Where the symbols take the points:
ki: z95->z831, z453->z941, z268->z461, z147->z694, z102->z234, z417->z453, z965->z301, z586->z202, z484->z926, z81->z302, z952->z988, z807->z138, z234->z118, z36->z965, z208->z734, z630->z424, z831->z755, z424->z208, z750->z147, z236->z392, z941->z484, z694->z952, z307->z627, z719->z236, z301->z807, z837->z340, z202->z566, z302->z987, z994->z36, z988->z268, z628->z994, z792->z95, z755->z442, z461->z381, z118->z19, z210->z628, z627->z750, z552->z586, z392->z837, z566->z719, z926->z308, z138->z102, z442->z417, z734->z552, z381->z415, z19->z630, z987->z307, z415->z792, z308->z81, z340->z210
lu: z95->z208, z453->z234, z268->z566, z147->z837, z102->z941, z417->z118, z965->z81, z586->z381, z484->z138, z81->z965, z952->z236, z807->z926, z234->z453, z36->z302, z208->z95, z630->z755, z831->z424, z424->z831, z750->z340, z236->z952, z941->z102, z694->z392, z307->z628, z719->z988, z301->z308, z837->z147, z202->z461, z302->z36, z994->z987, z988->z719, z628->z307, z792->z734, z755->z630, z461->z202, z118->z417, z210->z627, z627->z210, z552->z415, z392->z694, z566->z268, z926->z807, z138->z484, z442->z19, z734->z792, z381->z586, z19->z442, z987->z994, z415->z552, z308->z301, z340->z750
ro: z95->z792, z453->z417, z268->z988, z147->z750, z102->z138, z417->z442, z965->z36, z586->z552, z484->z941, z81->z308, z952->z694, z807->z301, z234->z102, z36->z994, z208->z424, z630->z19, z831->z95, z424->z630, z750->z627, z236->z719, z941->z453, z694->z147, z307->z987, z719->z566, z301->z965, z837->z392, z202->z586, z302->z81, z994->z628, z988->z952, z628->z210, z792->z415, z755->z831, z461->z268, z118->z234, z210->z340, z627->z307, z552->z734, z392->z236, z566->z202, z926->z484, z138->z807, z442->z755, z734->z208, z381->z461, z19->z118, z987->z302, z415->z381, z308->z926, z340->z837

In the rows, 359 means zero.

The rows follow the links: the fewer symbols apart two points are, the more alike their rows tend to be.

Each row is also shifted at random along 8 hidden directions that mean nothing.

Some points, each with a row of numbers:
z994
[ 360  223  333  318  315  130  335  376  360  372  448  468  454  379  361  388  287  237  466  314  274  302  256  328  499  347  461  328  328  498  404  498  297  400  488  379]
z627
[ 297  293  337  431  364  231  244  376  352  428  279  519  320  458  520  425  271  311  398  247  300  367  285  289  382  288  392  346  484  348  321  550  517  376  475  366]
z268
[ 394  310  408  375  379  608  284  470  345  506  240  183  376  388  329  336  287  445  337  275  354  443  404  350  313  301  182  292  556  401  231  259  418  356  299  277]
z417
[ 381  353  352  247  268  257  187  424  437  379  464  403  302  323  366  350  470  339  416  304  270  314  277  335  444  289  366  382  319  241  436  363  279  500  421  439]
z965
[ 367  251  326  271  288  281  304  344  309  396  361  327  376  431  263  256  470  478  430  223  381  414  392  518  553  294  462  355  418  320  278  367  342  474  435  330]
z118
[ 323  345  271  539  425  421  481  433  351  213  363  456  317  370  407  302  229  426  375  465  430  412  548  310  301  476  402  250  381  448  337  492  406  268  422  314]
z102
[ 365  278  319  447  348  520  468  461  228  407  266  401  450  382  433  337  283  450  266  310  435  450  414  313  359  324  389  294  467  531  232  369  435  248  357  333]
z987
[ 295  346  292  392  448  340  450  330  309  348  186  506  297  490  408  608  174  305  242  209  298  355  300  319  309  254  487  325  318  417  316  467  450  156  285  466]
z552
[ 337  321  241  438  297  240  355  401  552  330  228  359  365  332  182  270  374  418  508  326  166  385  418  356  437  413  248  341  523  321  381  354  254  354  543  252]
z81
[ 351  348  383  410  370  477  473  417  262  371  371  445  573  325  400  223  346  253  400  471  474  263  395  378  387  412  470  200  434  415  320  414  517  323  415  383]
z210
[ 370  394  452  187  503  237  354  364  334  289  295  404  402  432  283  278  379  437  491  466  458  363  421  394  400  336  468  502  286  364  488  502  216  357  310  386]
z208
[ 319  340  459  347  408  266  243  296  353  448  271  245  350  448  414  391  346  265  369  312  304  305  237  427  335  344  237  449  471  338  315  469  443  361  367  233]
z719
[ 434  487  366  313  307  563  385  329  384  338  287  241  447  291  245  278  416  427  212  355  399  295  342  361  241  347  291  385  277  359  416  135  268  297  268  397]
z952
[ 354  146  408  387  275  256  355  399  251  469  387  261  275  311  488  457  414  337  216  425  445  414  247   84  382  411  266  542  385  513  254  421  305  472  372  207]
z95
[ 358  440  368  316  482  317  239  305  523  347  276  480  342  397  299  442  347  352  396  452  273  284  321  192  297  321  420  399  286  249  510  497  317  272  339  440]
z424
[ 332  294  456  423  393  172  356  251  473  279  308  370  370  392  374  386  360  234  328  368  342   53  220  228  354  407  348  392  333  258  383  539  413  338  433  282]
z566
[ 408  344  242  352  326  458  342  436  423  413  349  360  175  209  297  475  363  502  371  476  331  643  491  161  381  374  302  418  372  434  397  241  187  379  314  394]
z630
[ 329  330  361  454  474  246  400  340  422  226  363  385  300  429  374  419  248  335  370  331  302  256  408  301  286  491  382  350  322  393  416  494  437  267  362  265]
z926
[ 403  270  350  313  330  473  478  452  293  362  332  313  533  387  167  231  370  466  341  322  458  347  498  388  451  350  503  262  378  455  333  300  259  296  345  335]
z392
[ 391  446  386  329  445  512  292  573  403  415  156  498  481  386  384  335  174  440  416  367  350  371  349  161  266  266  351  247  514  401  461  389  307  254  311  484]
z461
[ 389  234  266  499  349  416  422  385  394  353  518  347  333  277  270  384  341  349  316  462  370  411  414  213  311  535  311  314  296  520  367  322  272  378  373  288]
z586
[ 388  275  348  421  228  297  199  312  457  538  405  333  448  221  349  356  504  239  322  376  279  233  130  203  397  367  265  391  412  314  344  359  408  525  470  315]
z302
[ 325  197  332  464  470  374  369  393  287  417  493  503  458  432  459  328  278  197  391  428  456  325  351  256  391  398  554  227  369  466  306  485  543  381  410  369]

Complete each set of four: the symbols that take the first to the second take the third to the fourth.
Answers are names.
[ 412  374  360  445  419  505  308  374  517  388  402  324  425  334  248  330  348  339  396  417  325  250  395  264  264  447  304  253  415  333  382  340  417  323  363  333]
: [ 381  172  220  485  315  460  440  480  204  478  460  432  516  398  424  212  250  378  325  321  406  555  437  390  358  401  412  191  477  676  283  313  446  375  530  329]
:: [ 352  483  499  114  412  280  343  300  308  362  269  335  335  425  370  469  331  328  408  281  341  317  300  480  397  218  410  450  292  275  369  410  316  330  278  445]
: z442

[ 320  274  455  386  471  235  237  318  411  360  262  371  406  490  374  411  306  344  358  281  323  162  254  276  317  359  338  404  446  247  378  564  442  361  382  271]
: [ 321  349  305  362  264  356  401  399  391  270   94  242  348  396  308  269  327  515  337  212  264  396  410  410  403  368  235  376  532  313  315  392  339  308  449  257]
:: [ 397  531  495  331  533  481  203  258  444  403  272  345  465  420  287  321  384  330  385  433  396  203  292  323  254  309  338  428  342  204  424  358  444  339  261  406]
: z807

[ 267  269  303  470  330  139  416  235  329  303  376  405  263  400  486  483  333  290  236  294  306  351  225  337  360  360  352  483  227  444  344  463  367  378  407  346]
: [ 279  381  386  428  442  294  416  323  256  380  245  496  426  433  513  443  217  281  292  287  312  384  275  465  312  292  404  316  415  453  332  453  515  258  421  377]
:: [ 301  300  236  464  269  196  407  353  423  246  356  363  275  423  346  255  340  413  399  223  251  425  442  497  411  450  302  348  412  402  389  422  328  339  567  234]
: z627

[ 379  328  383  350  454  429  493  367  322  248  185  463  479  347  238  251  405  455  330  453  517  168  496  202  432  336  615  312  350  204  315  477  338  306  313  337]
: [ 384  381  302  300  155  318  298  433  396  373  483  416  216  257  401  499  387  329  396  239  220  389  300  429  458  307  264  269  262  357  369  229  260  465  355  480]
:: [ 372  205  387  339  437  452  379  372  151  454  589  262  350  458  331  300  433  422  367  447  603  499  486  297  407  352  576  377  307  460  266  376  384  454  277  323]
: z417

[ 394  446  348  333  260  460  381  447  420  486  134  315  480  174  379  268  382  385  352  508  311  431  308  324  325  359  186  400  602  316  323  246  353  331  422  379]
: [ 305  306  466  368  419  227  280  195  366  437  433  162  392  408  345  292  491  271  381  349  345  318  245  431  366  413  247  545  394  318  278  381  412  453  427  233]
:: [ 362  536  489  335  488  601  299  324  411  422  261  284  538  365  266  286  318  316  349  415  389  248  345  428  193  361  306  331  425  312  389  243  468  243  277  395]
: z268

[ 333  186  350  426  370  424  399  352  266  416  561  455  390  366  392  449  337  270  292  424  486  274  331  223  427  362  565  250  265  425  301  414  480  385  361  374]
: [ 388  290  261  296  152  356  457  454  337  342  353  363  436  271  281  386  302  395  335  234  281  286  299  347  466  332  325  290  285  513  411  253  205  340  381  397]
:: [ 427  404  311  365  377  482  374  434  378  401  456  377  485  316  346  287  315  398  362  479  394  449  382  317  250  428  289  308  303  527  457  252  294  355  363  398]
: z586

[ 335  327  379  349  229  265  493  272  298  314  155  209  441  383  364  261  326  437  194  254  360  315  278  427  340  382  193  467  409  402  312  360  258  281  427  217]
: [ 341  385  365  243  290  226  418  348  364  279  154  439  394  358  338  450  391  328  348  253  221  241  288  445  538  218  433  382  365  276  323  395  299  313  403  407]
:: [ 359  432  407  254  459  276  469  451  371  306  285  518  458  304  388  405  237  315  439  581  400  356  387  288  314  413  440  433  287  421  511  525  213  316  298  437]
: z461

[ 361  241  307  419  214  330  522  242  211  336  531  316  339  308  374  358  493  345  162  346  475  370  312  316  435  371  489  418  183  408  289  264  287  473  394  318]
: [ 371  461  403  212  364  214  277  300  419  327  444  350  308  312  384  216  516  382  496  537  380  432  407  460  439  390  378  532  299  218  490  352  282  553  404  379]
:: [ 339  351  253  272  277  349  399  410  355  237  191  414  150  237  289  433  569  536  340  335  303  335  530  246  588  266  549  405  398   76  266  323  246  397  371  368]
: z417

[ 294  255  287  418  275  186  367  243  347  280  350  224  298  564  315  321  360  450  256   93  292  394  336  478  384  337  324  444  295  479  338  426  282  323  423  230]
: [ 386  340  351  464  397  530  362  385  256  421  452  350  444  447  497  243  357  343  271  347  500  353  376  389  270  381  372  272  447  420  255  344  543  420  373  303]
:: [ 385  386  389  284  502  313  384  352  325  311  410  346  397  422  305  352  333  477  388  459  464  362  465  236  298  385  466  499  162  453  515  408  183  320  247  383]
: z755

[ 364  320  336  238  402   73  535  390  296  250  479  462  256  291  404  427  325  325  505  550  371  459  441  322  447  472  486  495  205  478  465  494  152  375  335  388]
: [ 320  428  437  422  481  402  541  382  217  316  284  318  311  420  536  466  169  318  277  427  447  513  427  480  163  436  245  389  424  505  288  396  443  230  283  325]
:: [ 409  294  213  393  248  446  401  543  387  296  549  390  398  304  204  276  336  398  493  194  267  418  514  515  474  388  385  104  371  486  369  191  288  361  458  412]
: z694

[ 438  359  303  324  236  486  420  562  276  411  442  432  269  169  430  420  394  333  397  387  369  401  408  343  436  351  342  188  414  345  324  219  376  450  322  423]
: [ 320  478  430  289  485  328  215  307  428  429  392  399  249  432  388  393  364  345  465  387  305  526  345  436  292  321  303  440  338  268  430  380  374  400  302  463]
:: [ 379  279  347  424  243  395  507  367  344  311  388  237  354  272  300  305  394  398  294  378  378  371  398  345  336  490  235  388  370  476  293  292  268  380  358  220]
: z307

